Below are the code and all the weights of a small trained network. Each question names an input and a target symbol and asks about switching units off, where a switched-off unit gives its printed mean instead of its output.

import numpy as np


def w(rows, s, z=0):
    codes = np.array(rows[::2]) - 128.0
    scale = np.full(codes.shape[1], s)
    scale[-1] = z or s
    return codes * scale


def norm(h):
    return h / np.sqrt((h * h).mean(-1, keepdims=True) + 1e-5)


def f(y):
    return y / 2 * (1 + np.tanh(0.7978845608 * (y + 0.044715 * y**3)))


def softmax(a):
    e = np.exp(a - a.max(-1, keepdims=True))
    return e / e.sum(-1, keepdims=True)


def log_softmax(a):
    a = a - a.max(-1, keepdims=True)
    return a - np.log(np.exp(a).sum(-1, keepdims=True))


def net(x, mask):
    ids = ['αεηθλστφψω'.index(c) for c in x.split()]
    T = len(ids)
    res = E[ids] + P[:T]
    u = 0
    for l in range(2):
        q, k, v = (norm(res) @ M[l].T for M in (Q, K, V))
        z = softmax(np.where(np.tri(T) > 0, q @ k.T / 2**0.5, -1e9)) @ v
        res = res + np.where(mask[u], z, O[l][:, -1]) @ O[l][:, :-1]
        u += 1
        y = f(norm(res) @ A[l][:, :-1].T + A[l][:, -1])
        res = res + np.where(mask[u : u + 8], y, B[l][:, -1]) @ B[l][:, :-1]
        u += 8
    return log_softmax(norm(res)[-1] @ U[:, :-1].T + U[:, -1])


Q, K, V, O, A, B = {}, {}, {}, {}, {}, {}
E = w([
[119,180,99],'α',
[145,95,142],'ε',
[80,156,127],'η',
[202,151,47],'θ',
[231,163,113],'λ',
[159,123,106],'σ',
[189,169,107],'τ',
[155,76,253],'φ',
[170,86,122],'ψ',
[189,138,113],'ω',
],0.021)
P = w([
[35,146,185],'0',
[141,82,91],'1',
[24,228,71],'2',
[254,114,137],'3',
[117,112,91],'4',
[95,105,99],'5',
[78,223,40],'6',
[188,152,132],'7',
[183,123,134],'8',
[206,110,180],'9',
[140,158,118],'10',
[144,59,100],'11',
],0.0072)
Q[0] = w([
[115,51,255],'0.h1',
[95,204,199],'0.h1',
],0.0093)
K[0] = w([
[96,41,228],'0.h1',
[66,111,5],'0.h1',
],0.011)
V[0] = w([
[146,210,16],'0.h1',
[56,187,253],'0.h1',
],0.0052)
O[0] = w([
[88,103,155,251],'0.h1',
[74,37,252,32],'0.h1',
],0.012,0.0035)
A[0] = w([
[38,154,138,2],'0.n1',
[41,48,8,185],'0.n2',
[40,178,95,104],'0.n3',
[118,156,212,120],'0.n4',
[122,85,118,46],'0.n5',
[109,80,57,99],'0.n6',
[10,168,123,127],'0.n7',
[168,17,192,40],'0.n8',
],0.011,0.0025)
B[0] = w([
[167,211,19,115],'0.n1',
[202,143,194,233],'0.n2',
[184,94,41,206],'0.n3',
[61,69,88,136],'0.n4',
[28,254,86,72],'0.n5',
[172,139,71,175],'0.n6',
[198,129,131,181],'0.n7',
[92,15,128,249],'0.n8',
],0.0066,0.0019)
Q[1] = w([
[8,95,153],'1.h1',
[177,122,172],'1.h1',
],0.015)
K[1] = w([
[183,123,16],'1.h1',
[137,2,206],'1.h1',
],0.0061)
V[1] = w([
[128,90,2],'1.h1',
[255,120,220],'1.h1',
],0.0089)
O[1] = w([
[249,118,114,4],'1.h1',
[98,198,66,237],'1.h1',
],0.019,0.0035)
A[1] = w([
[201,178,76,252],'1.n1',
[158,102,135,75],'1.n2',
[177,171,103,250],'1.n3',
[239,124,153,30],'1.n4',
[37,158,159,154],'1.n5',
[154,86,92,54],'1.n6',
[133,8,143,218],'1.n7',
[115,128,81,52],'1.n8',
],0.011,0.0034)
B[1] = w([
[108,72,254,254],'1.n1',
[34,206,96,122],'1.n2',
[64,177,240,217],'1.n3',
[217,25,42,158],'1.n4',
[125,10,10,191],'1.n5',
[52,200,44,127],'1.n6',
[54,119,226,163],'1.n7',
[172,203,113,137],'1.n8',
],0.0062,0.0079)
U = w([
[175,123,83,58],'α',
[138,88,183,255],'ε',
[216,101,80,168],'η',
[197,143,39,85],'θ',
[133,187,145,59],'λ',
[48,84,10,181],'σ',
[63,199,124,40],'τ',
[119,58,214,73],'φ',
[114,91,102,29],'ψ',
[186,87,108,97],'ω',
],0.011,0.0053)

Each question gives the input, a string of symbols that net reads in full, and the target symbol t.
The units are the heads (2 rows each of Q, K, V and O) and the neurons (one row each of A and B). Each row of codes is followed by its name. A weight is (code - 128) times the scale printed after its matrix; where a second scale follows, it is the last column's (O, A, B and U).
mask holds one flag per unit, layer by layer, with each layer's heads first. A switched-off unit (its flag False) gives its mean, the last column of its rows in O or B, instead of its output. The means were averaged over made-up inputs and are rounded, as every weight is.
A unit's drop is (log p(t) with every unit on - log p(t) with that unit switched off) / (log p(t) with every unit on - log p(t) with every unit switched off).
The circuit of an input: a set's keep is (log p(t) with only the set's units on - log p(t) with every unit switched off) / (log p(t) with every unit on - log p(t) with every unit switched off). Starting from the 12 units with the biggest drops (on a tie, the unit counted first), units are removed one at a time, each time the one whose removal leaves the highest keep (on an exact tie, the one counted first), for as long as the keep stays at least 0.8.
units of the circuit, in order: the units of the circuit, biggest drop first
top k neurons: the k neurons with the biggest drops, biggest first
top k neurons in layer l: the k neurons of layer l with the biggest drops, biggest first
drop of u: that unit's drop, to one decimal
input ε ε ψ, target ε: top 4 neurons	0.n8, 1.n1, 0.n2, 0.n4
input ε τ θ ψ τ σ, target ε: units of the circuit, in order	0.n2
input τ τ τ θ ψ τ σ λ ε θ, target σ: units of the circuit, in order	0.h1, 1.h1, 0.n4
input ε ε τ λ τ σ ε λ α α, target ε: units of the circuit, in order	1.h1, 1.n1, 0.n4
input ε τ ω θ λ σ ε, target ε: top 4 neurons	0.n8, 1.n1, 0.n2, 0.n4
input ε α α τ η, target ε: top 3 neurons in layer 0	0.n2, 0.n8, 0.n4
input τ ψ τ ψ α τ ε τ τ α, target σ: top 3 neurons	0.n4, 1.n5, 0.n6
input τ ε θ ψ, target σ: units of the circuit, in order	1.h1, 0.h1
input τ α τ τ ε τ θ ω η ε α τ, target σ: top 3 neurons	0.n4, 1.n5, 0.n2
input φ η ε η σ α ε, target ε: top 2 neurons	0.n4, 0.n8
input η τ τ, target φ: top 3 neurons	0.n4, 0.n3, 0.n1
input τ τ λ, target σ: top 3 neurons	1.n5, 0.n4, 0.n2
input τ θ λ α, target σ: top 3 neurons	0.n4, 1.n5, 0.n2
input ε τ τ τ, target ε: units of the circuit, in order	1.n1
input ε λ θ τ σ, target ε: top 2 neurons	0.n8, 1.n1
input ε τ ω ψ θ τ τ λ ε η τ, target ε: top 2 neurons in layer 0	0.n8, 0.n4
input τ τ τ τ σ η σ τ σ τ, target σ: units of the circuit, in order	0.h1, 1.h1, 0.n4
input φ τ ε σ, target σ: top 2 neurons	0.n3, 1.n5
input η τ τ ψ τ ψ τ α τ τ θ α, target φ: units of the circuit, in order	1.h1, 0.n2
input η ε λ θ η τ, target φ: units of the circuit, in order	1.h1
input ε τ θ τ λ, target ε: top 2 neurons	1.n1, 1.n3
input τ τ θ τ λ, target σ: top 2 neurons	0.n4, 1.n5
input ε ε η, target ε: top 3 neurons in layer 1	1.n1, 1.n3, 1.n5
input θ τ ε τ λ α, target η: drop of 0.n3	0.2
